Here is a tiny trained network, its code and every weight. The questions are about switching its units off for an input and a target symbol, where a switched-off unit gives its printed mean instead of its output.

import numpy as np


def w(rows, s, z=0):
    codes = np.array(rows[::2]) - 128.0
    scale = np.full(codes.shape[1], s)
    scale[-1] = z or s
    return codes * scale


def f(y):
    return y / 2 * (1 + np.tanh(0.7978845608 * (y + 0.044715 * y**3)))


def softmax(a):
    e = np.exp(a - a.max(-1, keepdims=True))
    return e / e.sum(-1, keepdims=True)


def log_softmax(a):
    a = a - a.max(-1, keepdims=True)
    return a - np.log(np.exp(a).sum(-1, keepdims=True))


def net(x, mask):
    ids = ['δηθστψω'.index(c) for c in x.split()]
    T = len(ids)
    res = E[ids] + P[:T]
    u = 0
    for l in range(2):
        q, k, v = (res @ M[l].T for M in (Q, K, V))
        z = softmax(np.where(np.tri(T) > 0, q @ k.T / 4**0.5, -1e9)) @ v
        res = res + np.where(mask[u], z, O[l][:, -1]) @ O[l][:, :-1]
        u += 1
        y = f(res @ A[l][:, :-1].T + A[l][:, -1])
        res = res + np.where(mask[u : u + 4], y, B[l][:, -1]) @ B[l][:, :-1]
        u += 4
    return log_softmax(res[-1] @ U[:, :-1].T + U[:, -1])


Q, K, V, O, A, B = {}, {}, {}, {}, {}, {}
E = w([
[133,88,175,124],'δ',
[116,94,197,146],'η',
[30,127,192,125],'θ',
[175,251,43,150],'σ',
[51,173,126,83],'τ',
[106,166,100,16],'ψ',
[151,37,71,87],'ω',
],0.015)
P = w([
[131,114,254,142],'0',
[118,107,198,122],'1',
[124,128,158,101],'2',
[110,151,110,112],'3',
[109,196,72,111],'4',
[112,196,43,113],'5',
[121,205,6,123],'6',
],0.0052)
Q[0] = w([
[47,134,181,13],'L0H0',
[109,159,114,104],'L0H0',
[186,4,111,157],'L0H0',
[114,132,233,188],'L0H0',
],0.011)
K[0] = w([
[109,205,45,57],'L0H0',
[136,181,126,141],'L0H0',
[124,54,102,104],'L0H0',
[2,129,209,67],'L0H0',
],0.0084)
V[0] = w([
[251,144,139,115],'L0H0',
[179,124,63,211],'L0H0',
[159,101,229,254],'L0H0',
[158,90,158,230],'L0H0',
],0.0065)
O[0] = w([
[157,2,60,98,113],'L0H0',
[142,110,26,197,70],'L0H0',
[59,97,119,166,2],'L0H0',
[62,80,107,188,32],'L0H0',
],0.0069,0.0048)
A[0] = w([
[80,224,79,5,144],'L0N0',
[90,169,200,64,254],'L0N1',
[138,138,170,42,197],'L0N2',
[164,128,36,3,151],'L0N3',
],0.0053,0.0038)
B[0] = w([
[254,99,148,173,249],'L0N0',
[190,139,224,235,254],'L0N1',
[229,56,173,243,224],'L0N2',
[233,1,11,140,241],'L0N3',
],0.0051,0.007)
Q[1] = w([
[176,102,141,156],'L1H0',
[171,99,119,114],'L1H0',
[2,187,74,57],'L1H0',
[87,142,131,102],'L1H0',
],0.012)
K[1] = w([
[113,178,63,158],'L1H0',
[70,133,28,154],'L1H0',
[65,53,254,147],'L1H0',
[166,32,196,46],'L1H0',
],0.0065)
V[1] = w([
[3,216,235,246],'L1H0',
[56,43,105,65],'L1H0',
[182,168,197,201],'L1H0',
[6,21,76,48],'L1H0',
],0.0051)
O[1] = w([
[2,138,38,83,7],'L1H0',
[98,102,123,179,88],'L1H0',
[141,128,100,76,155],'L1H0',
[83,136,110,210,57],'L1H0',
],0.008,0.013)
A[1] = w([
[191,81,62,224,235],'L1N0',
[236,82,155,123,4],'L1N1',
[113,197,191,244,242],'L1N2',
[2,50,75,222,109],'L1N3',
],0.0068,0.0025)
B[1] = w([
[70,204,116,157,187],'L1N0',
[17,91,152,147,253],'L1N1',
[44,106,2,134,150],'L1N2',
[238,4,109,50,133],'L1N3',
],0.0084,0.025)
U = w([
[178,132,193,126,12],'δ',
[94,122,126,235,159],'η',
[37,185,137,89,117],'θ',
[164,254,120,87,253],'σ',
[166,164,113,135,93],'τ',
[158,89,81,107,121],'ψ',
[144,65,69,102,103],'ω',
],0.0066,0.0052)

Each question gives the input, a string of symbols that net reads in full, and the target symbol t.
The units are the heads (4 rows each of Q, K, V and O) and the neurons (one row each of A and B). Each row of codes is followed by its name. A weight is (code - 128) times the scale printed after its matrix; where a second scale follows, it is the last column's (O, A, B and U).
mask holds one flag per unit, layer by layer, with each layer's heads first. A switched-off unit (its flag False) gives its mean, the last column of its rows in O or B, instead of its output. The means were averaged over made-up inputs and are rounded, as every weight is.
A unit's drop is (log p(t) with every unit on - log p(t) with that unit switched off) / (log p(t) with every unit on - log p(t) with every unit switched off).
The circuit of an input: a set's keep is (log p(t) with only the set's units on - log p(t) with every unit switched off) / (log p(t) with every unit on - log p(t) with every unit switched off). Starting from all 10 units, units are removed one at a time, each time the one whose removal leaves the highest keep (on an exact tie, the one counted first), for as long as the keep stays at least 0.8.
units of the circuit, in order: the units of the circuit, biggest drop first
k most important neurons: the k neurons with the biggest drops, biggest first
k most important neurons of layer l: the k neurons of layer l with the biggest drops, biggest first
drop of u: that unit's drop, to one decimal
input δ η θ, target θ: units of the circuit, in order => (L1H0)
input δ η ψ δ, target δ: units of the circuit, in order => (L1H0, L0H0, L0N3, L0N0)
input ω δ ψ ψ δ ψ η, target δ: units of the circuit, in order => (L1H0, L0H0, L0N3)
input τ η δ, target σ: units of the circuit, in order => (L1N1, L1H0, L0N3, L0H0)
input τ τ θ, target σ: units of the circuit, in order => (L1H0, L1N1, L0H0)
input η η θ, target θ: 2 most important neurons => (L0N3, L0N1)
input δ ω ψ, target η: 2 most important neurons => (L0N1, L0N2)
input δ η δ ω ω τ, target η: 4 most important neurons => (L0N1, L0N0, L1N2, L0N2)
input δ η δ, target ω: 3 most important neurons => (L1N3, L0N0, L1N0)
input ω ω ω θ ψ θ τ, target δ: 2 most important neurons => (L0N0, L0N3)
input η η τ η, target σ: 2 most important neurons of layer 1 => (L1N1, L1N2)
input δ δ η, target ω: 4 most important neurons => (L1N3, L0N0, L1N0, L1N1)
input ψ ψ τ, target δ: 2 most important neurons of layer 1 => (L1N0, L1N2)
input θ θ η, target θ: 2 most important neurons => (L0N3, L0N0)
input ω ψ ω ψ ω ψ, target η: most important neuron of layer 0 => (L0N1)
input δ ω τ θ ψ, target δ: 2 most important neurons of layer 1 => (L1N2, L1N1)
input τ ω ψ θ τ ψ η, target δ: 2 most important neurons of layer 0 => (L0N0, L0N3)
input ψ τ η τ ω τ, target η: 2 most important neurons of layer 1 => (L1N2, L1N1)
input η δ ψ θ ω, target η: 2 most important neurons of layer 0 => (L0N3, L0N1)
input δ ψ η θ, target δ: 3 most important neurons of layer 0 => (L0N0, L0N2, L0N1)
input ψ δ θ, target δ: most important neuron => (L1N0)
input τ η τ ψ, target δ: drop of L1H0 => 0.3
input η ψ ψ δ, target δ: drop of L0H0 => 0.5
input η η η τ η θ, target σ: drop of L1N2 => 0.0
